Rows and roughly how far along a hidden order each lies, from 0 to 15
[ 0.03 -1.26 -0.31  3.54  0.32  0.55  1.10  0.05 -0.57 -0.58 -1.06  0.54
 -1.02 -0.81 -5.49 -3.37 -0.79  2.22  1.02  0.44  0.19 -0.93 -1.80 -2.89
  4.52  0.32 -0.97  1.94 -3.08  3.03  1.77 -0.06 -2.85  3.33 -1.47  0.28
  0.82 -4.87  0.72 -2.47  5.94] => 11
[-1.46 -0.08 -1.26  5.42  1.35  3.54  0.23 -0.68 -0.59 -0.08 -1.28  4.38
 -2.00 -1.68 -8.03  0.04  0.03 -3.63  1.72 -1.09 -4.99 -1.79 -3.03 -2.67
 -1.73 -3.40 -0.87 -1.93  0.42  0.67  1.50  0.34 -3.19  5.13  1.10  0.43
  2.25 -1.81 -0.80  4.39  0.20] => 6
[-2.44  2.50 -1.04 -2.91 -2.36  6.08 -0.03 -1.65 -0.86  0.73 -2.90 -7.40
  0.77 -0.59 -1.22  1.82  1.49 -8.21  2.23  0.79 -4.86  0.92 -0.90  3.25
  0.72  0.58 -0.23 -3.34  2.00 -0.11 -0.56 -2.70  0.70 -1.51  0.58 -0.07
 -0.89 -0.64  0.38  6.23 -3.14] => 5
[ 3.02 -0.09  1.98 -1.03  0.35 -4.95 -0.47  0.08  1.77  0.47 -0.22 -0.86
  3.18  1.16  2.49  0.64 -1.93  9.00 -3.74  1.55  6.70 -0.97  4.11 -2.35
 -2.40 -2.64  1.18  1.36  0.61 -0.43 -1.61  2.85 -3.71 -1.49 -0.23 -0.72
 -0.14  6.62  0.48 -7.43 -0.69] => 8
[ 4.29  0.39  2.19  1.24  4.33 -4.21 -0.36 -0.55  0.44  1.46 -2.46  2.37
  0.37 -0.84 -0.01  4.01 -2.09  6.06 -1.60  3.11  1.62 -2.31  4.12 -1.97
 -6.20 -5.33  2.98  2.41  4.21 -2.11 -2.60  3.69 -5.99  2.81  1.63 -0.42
  0.40  7.90  0.11 -3.07 -3.59] => 0
[-0.33 -0.73  0.31 -3.19 -2.38 -0.44  0.87 -0.57  0.40 -0.41 -1.35 -4.40
  2.85  1.43 -2.55 -2.41 -0.49  7.85 -0.30  2.16  4.87  0.41  0.62 -1.61
  9.99  2.18 -0.75  2.08 -3.48  1.68  0.50 -0.40 -1.80 -0.19 -1.19 -0.83
 -0.68 -1.43  1.33 -4.41  5.87] => 14
[-3.08  0.17 -1.96  3.06 -0.32  4.73  0.20 -0.48 -0.76 -0.68 -1.34  0.54
 -3.32 -1.95 -6.84 -0.77  1.39 -5.08  3.15  0.17 -5.70 -0.19 -4.11 -0.55
  4.81  0.21 -1.41 -1.09 -0.96  1.44  1.02 -3.15  0.08  3.61 -0.01  1.25
  0.85 -5.04  0.10  3.53  1.90] => 9
[ 3.94  0.52  2.28  2.04  3.10 -3.39 -0.64 -0.14  0.69  0.87 -1.21  1.11
  0.09 -0.78  1.27  1.03 -1.60  6.43 -1.82  2.31  2.26 -1.97  2.04 -1.16
 -4.50 -5.87  1.75  1.28  2.18 -0.93 -1.97  2.28 -5.50  2.55  0.46  0.58
  0.28  4.21 -0.08 -5.16 -2.16] => 4
[ 1.98  0.24  1.76 -5.32 -0.61 -1.38 -0.78 -0.45  1.28  0.84 -0.15 -2.79
  4.19  1.80  2.43  2.49 -0.79  6.86 -3.76  2.39  6.64 -0.85  5.19 -0.31
 -0.10 -1.72  1.78  1.88  1.31 -2.07 -1.76  2.30 -1.58 -1.46  0.50 -2.06
 -1.13  8.22  0.36 -3.59 -3.80] => 7
[ 1.25 -0.38  0.08  5.54  1.92  0.15 -0.13  1.71 -0.39  0.12 -0.29  4.49
 -0.27 -1.29 -4.10 -0.14 -1.11  0.48 -0.90  1.82 -0.68 -2.35 -0.48 -2.86
 -2.76 -5.45  0.74  0.54  1.04  1.80  1.01  0.42 -2.45  3.60 -0.31  0.10
  1.56  1.30 -0.37 -1.41  1.38] => 7
[-2.70  2.30 -1.19 -6.38 -2.54  3.76 -0.79 -2.08  0.41  0.51 -2.63 -6.37
  2.00  0.64 -0.14  1.76  1.16 -5.28  1.04  0.27 -0.42  1.01  1.14  1.76
  4.82  3.53 -0.09 -1.80  0.86 -1.27 -0.95 -1.56 -0.42 -1.43  1.04 -1.01
 -1.44  0.27  0.27  2.91 -2.44] => 7
[-0.52  1.25 -0.27  1.39  0.03  2.33 -0.39 -0.69  0.47  0.34 -1.60 -0.51
 -0.22 -0.55 -4.40  1.73  0.27 -0.47  1.04  1.01 -1.97 -0.70 -0.63 -1.38
  1.04 -4.12  0.57 -2.23  2.01 -0.25 -0.90 -0.47 -2.95  1.59  1.24  0.91
  0.94  3.49 -0.34  0.64 -2.20] => 7
[-1.68  0.04 -0.10 -5.86 -3.38  0.70  0.61 -2.09  0.87 -0.34 -1.67 -8.72
  3.10  1.58 -3.95 -1.15 -0.04  4.70 -0.15  2.06  5.09  0.96  0.76  0.18
  9.99  3.23 -0.74 -0.07 -1.99  1.15 -0.60 -1.38 -1.31 -2.24 -0.58 -2.09
 -0.46 -0.27  2.04 -1.93  2.57] => 15
[ 2.04 -1.75  0.82  2.81  1.17 -3.72  0.26  2.08  0.82 -0.91  1.78  4.42
 -0.71  0.05  0.88 -2.32 -1.34  5.99 -1.18  1.19  3.69 -1.42  0.00 -2.99
 -0.16 -1.43  0.34  1.71 -2.02  2.32  0.09  1.02 -1.17  0.80 -1.90 -0.75
  1.41 -0.48  0.20 -6.64  4.70] => 12
[ 1.97  0.14  0.28  3.69  2.32 -1.53 -0.36  1.11 -0.30  0.25 -0.15  4.95
 -0.37 -1.45 -1.20  1.24 -1.15 -0.69 -1.64  0.59 -1.48 -2.64 -0.10 -1.43
 -6.76 -4.45  1.02  0.80  1.19  0.18  0.44  0.73 -2.34  3.68  0.37 -0.21
  1.39  1.09 -0.90 -1.67 -2.95] => 3
[ 2.68  0.88  1.13  2.90  0.23 -0.96 -0.75  1.03  0.66  0.60 -0.84  1.03
  1.65 -0.16 -1.12  0.56 -1.32  3.69 -1.50  3.02  2.11 -1.61  1.39 -1.72
 -1.09 -6.55  1.53 -1.60  1.94  0.93 -0.97  0.51 -3.05  1.28 -0.28  0.95
  0.66  4.77  0.15 -4.92 -1.05] => 7
[-2.44  2.42 -1.12 -4.03 -2.24  3.80 -0.33 -1.88 -0.10  0.83 -3.12 -7.09
  0.98  0.00 -0.82  2.42  1.02 -5.64  1.14  0.22 -1.97  1.03  0.16  1.32
  3.93  1.49  0.13 -2.37  1.96 -1.57 -0.92 -1.57 -0.34 -1.64  1.34 -0.24
 -0.91  2.54  0.28  4.34 -2.87] => 5
[-3.37  2.57 -1.74 -6.04 -3.21  4.82 -0.56 -1.82 -0.42  0.30 -1.87 -8.39
  1.79  0.23  0.68  0.95  1.81 -7.46  1.15 -0.31 -2.61  0.87 -0.38  4.46
  3.83  3.62 -0.63 -2.73  0.58 -0.87 -0.17 -2.53  0.82 -2.62  0.81 -1.25
 -1.72 -1.48  0.11  4.86 -3.48] => 7
[-1.02  0.58 -2.06  6.91  1.48  4.25  0.41 -0.15 -1.20  0.08 -1.11  5.85
 -3.55 -2.30 -2.26  1.27  0.88 -7.45  2.47 -3.25 -8.03 -1.13 -3.65 -3.28
 -7.21 -3.14 -0.88 -4.23  1.79 -0.08  1.76  0.58 -1.21  3.93  1.62  1.25
  2.81 -3.26 -1.70  7.80 -1.87] => 0
[ 2.20  0.51  0.93  0.65 -0.93 -3.15 -0.49  1.58  1.45 -0.04 -0.36 -0.50
  2.59  1.17  1.46 -0.69 -1.59  9.26 -2.49  2.88  3.55 -0.28  2.24 -2.82
  3.16 -1.76  0.60  1.32 -0.68  1.81 -0.53  0.50 -1.64 -1.45 -1.75  0.05
  0.19  4.58  0.71 -9.45  3.03] => 11
[-0.05  0.31 -0.15 -3.77 -0.26  0.86 -0.77 -0.98  0.33 -0.59  0.51 -1.75
  0.61  0.15  0.64 -0.33  0.66 -0.37 -0.39 -0.13  1.04 -1.31  0.07  2.18
  2.41  1.23 -0.30  1.09 -1.81 -1.07 -0.56 -0.41 -2.10  2.00  0.96 -1.23
 -1.27 -2.45 -0.65 -1.08 -1.91] => 8
